Here is a tiny trained network, its code and every weight. The questions are about switching its units off for an input and a class, where a switched-off unit gives its printed mean instead of its output.

import numpy as np


def w(rows, s, z=0):
    codes = np.array(rows[::2]) - 128.0
    scale = np.full(codes.shape[1], s)
    scale[-1] = z or s
    return codes * scale


def norm(h):
    return h / np.sqrt((h * h).mean(-1, keepdims=True) + 1e-5)


def f(y):
    return np.maximum(y, 0)


def log_softmax(a):
    a = a - a.max(-1, keepdims=True)
    return a - np.log(np.exp(a).sum(-1, keepdims=True))


def net(x, mask):
    res = np.array(x, float).reshape(1, 3) / 4 @ E
    u = 0
    for l in range(3):
        y = f(norm(res) @ A[l][:, :-1].T + A[l][:, -1])
        res = res + np.where(mask[u : u + 9], y, B[l][:, -1]) @ B[l][:, :-1]
        u += 9
    return log_softmax(norm(res)[-1] @ U[:, :-1].T + U[:, -1])


A, B = {}, {}
E = w([
[105,249,131,174,144,135,153,146,127,89],'x0',
[162,97,186,183,182,76,111,146,129,111],'x1',
[171,165,90,136,171,143,30,145,126,166],'x2',
],0.011)
A[0] = w([
[237,63,254,210,172,44,110,161,113,145,29],'0.n1',
[132,34,134,44,129,63,124,71,117,145,79],'0.n2',
[76,143,78,88,104,126,114,122,147,150,51],'0.n3',
[199,132,30,117,190,147,4,192,119,210,3],'0.n4',
[135,133,154,127,98,156,118,135,141,130,92],'0.n5',
[63,43,144,88,117,93,190,64,118,56,72],'0.n6',
[155,70,121,144,147,184,86,86,109,219,77],'0.n7',
[96,147,54,18,37,253,131,79,115,185,4],'0.n8',
[149,85,141,98,145,124,121,79,150,209,48],'0.n9',
],0.0062)
B[0] = w([
[15,121,52,114,181,96,123,38,139,124,241],'0.n1',
[110,153,151,91,114,198,100,200,116,29,217],'0.n2',
[134,116,89,142,135,60,138,120,73,106,155],'0.n3',
[191,166,155,168,78,138,140,59,130,180,229],'0.n4',
[125,134,137,109,128,137,125,112,105,130,128],'0.n5',
[187,172,147,219,89,177,114,105,127,254,224],'0.n6',
[132,137,106,137,86,161,102,199,96,101,182],'0.n7',
[18,117,93,114,219,16,123,88,144,150,254],'0.n8',
[146,152,104,118,133,162,126,209,151,60,159],'0.n9',
],0.0082,0.0061)
A[1] = w([
[159,1,143,57,65,105,72,206,112,124,48],'1.n1',
[121,232,159,156,145,104,147,218,105,34,4],'1.n2',
[125,121,70,66,153,114,162,114,139,135,18],'1.n3',
[120,141,172,141,32,126,192,112,126,130,56],'1.n4',
[169,105,201,155,190,46,118,180,139,94,30],'1.n5',
[140,44,164,149,217,34,116,123,127,90,53],'1.n6',
[139,86,201,135,133,128,224,92,145,125,16],'1.n7',
[112,151,125,135,138,133,122,216,136,87,67],'1.n8',
[140,163,79,115,190,149,97,128,112,129,124],'1.n9',
],0.0089,0.0039)
B[1] = w([
[149,190,114,179,165,254,218,124,168,59,228],'1.n1',
[153,66,116,94,173,230,149,132,149,80,227],'1.n2',
[100,130,142,127,149,88,109,97,90,86,187],'1.n3',
[202,94,137,125,125,72,62,178,108,150,224],'1.n4',
[88,136,72,84,99,95,130,102,91,150,153],'1.n5',
[59,149,113,75,121,128,103,87,110,141,218],'1.n6',
[151,151,159,138,82,98,86,163,116,188,187],'1.n7',
[133,95,111,117,127,160,126,122,110,92,155],'1.n8',
[129,55,184,112,88,105,175,168,129,140,255],'1.n9',
],0.0098,0.0047)
A[2] = w([
[149,98,186,128,82,78,157,150,142,133,4],'2.n1',
[157,129,121,99,157,171,144,153,142,65,21],'2.n2',
[49,137,102,82,122,73,104,115,117,139,86],'2.n3',
[244,150,146,134,90,97,102,115,102,189,22],'2.n4',
[212,150,129,125,120,121,77,131,149,173,10],'2.n5',
[102,104,170,178,173,68,88,102,125,98,117],'2.n6',
[229,156,110,146,126,112,80,114,132,173,60],'2.n7',
[103,113,201,153,62,90,186,174,107,118,75],'2.n8',
[162,119,174,152,91,90,138,133,104,185,35],'2.n9',
],0.011,0.0038)
B[2] = w([
[130,211,194,142,93,119,40,188,76,188,150],'2.n1',
[175,2,175,182,87,198,171,115,212,87,185],'2.n2',
[65,78,57,19,202,20,151,16,126,106,254],'2.n3',
[218,218,200,249,54,130,74,244,122,228,212],'2.n4',
[173,111,176,127,87,41,101,180,87,152,184],'2.n5',
[47,162,16,57,129,42,201,145,143,169,188],'2.n6',
[121,116,251,154,59,38,137,194,53,168,201],'2.n7',
[180,181,131,169,115,93,51,135,105,197,164],'2.n8',
[208,174,214,185,124,142,80,185,129,148,182],'2.n9',
],0.0067,0.0094)
U = w([
[25,131,54,64,165,39,125,72,105,131,255],'0',
[180,151,189,178,82,78,79,198,89,190,118],'1',
[155,93,136,159,151,247,154,139,161,23,12],'2',
],0.013,0.0009)

Each question gives the input, the list of numbers given to net, and the class t.
The units are the neurons (one row each of A and B). Each row of codes is followed by its name. A weight is (code - 128) times the scale printed after its matrix; where a second scale follows, it is the last column's (A, B and U).
mask holds one flag per neuron, layer by layer. A switched-off neuron (its flag False) gives its mean, the last column of its row in B, instead of its output. The means were averaged over made-up inputs and are rounded, as every weight is.
A unit's drop is (log p(t) with every unit on - log p(t) with that unit switched off) / (log p(t) with every unit on - log p(t) with every unit switched off).
The circuit of an input: a set's keep is (log p(t) with only the set's units on - log p(t) with every unit switched off) / (log p(t) with every unit on - log p(t) with every unit switched off). Starting from the 12 units with the biggest drops (on a tie, the unit counted first), units are removed one at a time, each time the one whose removal leaves the highest keep (on an exact tie, the one counted first), for as long as the keep stays at least 0.8.
circuit, biggest first: the units of the circuit, biggest drop first
k most important neurons: the k neurons with the biggest drops, biggest first
k most important neurons of layer l: the k neurons of layer l with the biggest drops, biggest first
drop when u is switched off: that unit's drop, to one decimal
input [-1,3,2], class 0: circuit, biggest first : 0.n1
input [6,-5,-7], class 1: circuit, biggest first : 0.n1; 1.n4
input [0,-5,-7], class 1: 2 most important neurons : 0.n6; 0.n1
input [-7,-2,-6], class 2: 2 most important neurons : 1.n1; 0.n2
input [-7,-4,6], class 2: 2 most important neurons of layer 0 : 0.n6; 0.n7
input [7,-6,-7], class 1: 2 most important neurons of layer 0 : 0.n1; 0.n2
input [1,7,-7], class 0: 2 most important neurons of layer 0 : 0.n1; 0.n4
input [7,-6,0], class 2: 2 most important neurons : 1.n2; 0.n1
input [-7,-4,-7], class 1: 3 most important neurons of layer 1 : 1.n4; 1.n7; 1.n2
input [5,-4,4], class 2: 2 most important neurons : 0.n1; 0.n6
input [8,-4,-8], class 1: 2 most important neurons of layer 1 : 1.n4; 1.n1
input [-5,5,-2], class 0: 3 most important neurons : 0.n1; 1.n6; 1.n2
input [2,6,5], class 0: 2 most important neurons : 0.n1; 0.n6
input [-5,-1,-7], class 1: circuit, biggest first : 0.n6
input [8,-6,-1], class 2: 2 most important neurons : 1.n2; 0.n1
input [-2,-4,-6], class 1: 2 most important neurons of layer 0 : 0.n6; 0.n1
input [-4,6,-3], class 0: drop when 0.n1 is switched off : 1.3
input [1,6,-3], class 0: drop when 1.n8 is switched off : 0.0
input [8,3,-6], class 2: drop when 1.n2 is switched off : 2.4
input [2,5,4], class 0: most important neuron of layer 0 : 0.n1
